Below are the code and all the weights of a small trained network. Each question names an input and a class and asks about switching units off, where a switched-off unit gives its printed mean instead of its output.

import numpy as np


def w(rows, s, z=0):
    codes = np.array(rows[::2]) - 128.0
    scale = np.full(codes.shape[1], s)
    scale[-1] = z or s
    return codes * scale


def f(y):
    return np.maximum(y, 0)


def log_softmax(a):
    a = a - a.max(-1, keepdims=True)
    return a - np.log(np.exp(a).sum(-1, keepdims=True))


def net(x, mask):
    res = np.array(x, float).reshape(1, 3) / 4 @ E
    y = f(res @ A[0][:, :-1].T + A[0][:, -1])
    res = res + np.where(mask, y, B[0][:, -1]) @ B[0][:, :-1]
    return log_softmax(res[-1] @ U[:, :-1].T + U[:, -1])


A, B = {}, {}
E = w([
[205,73,24,190,70,142,147,104,221,51,147],'x0',
[165,92,176,230,220,123,184,35,169,131,179],'x1',
[128,137,136,83,154,79,151,181,198,172,251],'x2',
],0.011)
A[0] = w([
[111,148,182,132,156,126,117,118,65,143,101,188],'neuron 0',
[114,129,184,95,186,130,131,154,77,159,146,14],'neuron 1',
[114,122,126,105,130,133,142,169,193,149,231,204],'neuron 2',
[156,116,60,153,94,135,123,139,191,108,160,1],'neuron 3',
[123,122,166,254,208,138,139,53,153,132,134,95],'neuron 4',
[131,131,132,167,117,143,126,93,74,109,33,24],'neuron 5',
[119,114,112,201,105,176,132,73,86,118,44,142],'neuron 6',
[144,126,54,180,61,137,132,109,178,97,108,219],'neuron 7',
[113,133,155,110,146,116,129,127,110,138,111,237],'neuron 8',
[102,133,69,90,38,142,104,200,124,120,85,88],'neuron 9',
],0.016,0.0091)
B[0] = w([
[117,77,119,186,173,203,108,141,129,136,104,219],'neuron 0',
[17,156,200,103,74,116,174,113,156,135,147,193],'neuron 1',
[164,155,97,150,155,47,28,140,132,122,99,221],'neuron 2',
[7,166,224,113,111,133,182,105,142,192,161,189],'neuron 3',
[165,116,99,53,27,154,174,122,83,124,157,250],'neuron 4',
[69,165,183,68,114,30,129,155,164,125,166,199],'neuron 5',
[136,185,104,156,154,44,51,127,157,154,128,233],'neuron 6',
[105,51,136,178,196,211,97,147,108,151,89,241],'neuron 7',
[170,55,91,185,179,186,107,112,123,185,118,193],'neuron 8',
[184,122,109,77,41,140,192,91,97,119,175,224],'neuron 9',
],0.015,0.024)
U = w([
[2,111,172,147,133,179,119,139,125,179,140,113],'0',
[134,134,78,62,59,137,140,120,90,150,178,99],'1',
[78,180,111,113,134,21,66,171,155,161,151,127],'2',
[172,87,33,193,187,183,84,159,102,144,93,250],'3',
[112,175,122,104,131,120,190,157,150,68,134,109],'4',
[77,184,144,120,155,129,162,172,165,113,120,108],'5',
[164,205,124,130,166,184,170,192,153,51,103,108],'6',
[132,184,100,139,206,138,174,170,142,97,109,109],'7',
],0.011,0.018)

Each question gives the input, the list of numbers given to net, and the class t.
The units are the neurons (one row each of A and B). Each row of codes is followed by its name. A weight is (code - 128) times the scale printed after its matrix; where a second scale follows, it is the last column's (A, B and U).
mask holds one flag per neuron, in row order. A switched-off neuron (its flag False) gives its mean, the last column of its row in B, instead of its output. The means were averaged over made-up inputs and are rounded, as every weight is.
A unit's drop is (log p(t) with every unit on - log p(t) with that unit switched off) / (log p(t) with every unit on - log p(t) with every unit switched off).
The circuit of an input: a set's keep is (log p(t) with only the set's units on - log p(t) with every unit switched off) / (log p(t) with every unit on - log p(t) with every unit switched off). Starting from all 10 units, units are removed one at a time, each time the one whose removal leaves the highest keep (on an exact tie, the one counted first), for as long as the keep stays at least 0.8.
units of the circuit, in order: the units of the circuit, biggest drop first
top k neurons: the k neurons with the biggest drops, biggest first
drop when u is switched off: that unit's drop, to one decimal
input [-3,-1,0], class 3: units of the circuit, in order => neuron 3
input [7,1,7], class 0: top 2 neurons => neuron 3; neuron 7
input [0,-3,1], class 3: top 3 neurons => neuron 4; neuron 5; neuron 1
input [-3,1,7], class 2: top 2 neurons => neuron 2; neuron 7
input [6,-6,-6], class 0: top 3 neurons => neuron 7; neuron 4; neuron 2
input [2,0,-3], class 3: top 2 neurons => neuron 1; neuron 3
input [0,3,5], class 2: top 2 neurons => neuron 7; neuron 0
input [2,-2,-1], class 3: top 2 neurons => neuron 4; neuron 1
input [7,6,-2], class 0: top 3 neurons => neuron 3; neuron 7; neuron 9
input [6,-4,0], class 0: top 3 neurons => neuron 3; neuron 7; neuron 4
input [7,-3,6], class 0: top 3 neurons => neuron 3; neuron 7; neuron 6
input [3,-1,1], class 3: top 2 neurons => neuron 1; neuron 5
input [-6,0,7], class 2: top 2 neurons => neuron 2; neuron 1
input [-5,4,-7], class 2: units of the circuit, in order => neuron 6
input [-2,6,-4], class 1: top 2 neurons => neuron 4; neuron 7
input [-6,-2,-8], class 2: top 3 neurons => neuron 5; neuron 6; neuron 7
input [1,-5,-4], class 1: top 2 neurons => neuron 9; neuron 2
input [-3,-5,-1], class 1: drop when neuron 2 is switched off => 0.2
input [0,6,5], class 1: drop when neuron 6 is switched off => 0.5
input [1,8,2], class 1: units of the circuit, in order => neuron 4
input [1,7,-8], class 2: drop when neuron 6 is switched off => 2.8
input [4,-2,-7], class 2: drop when neuron 5 is switched off => 1.0
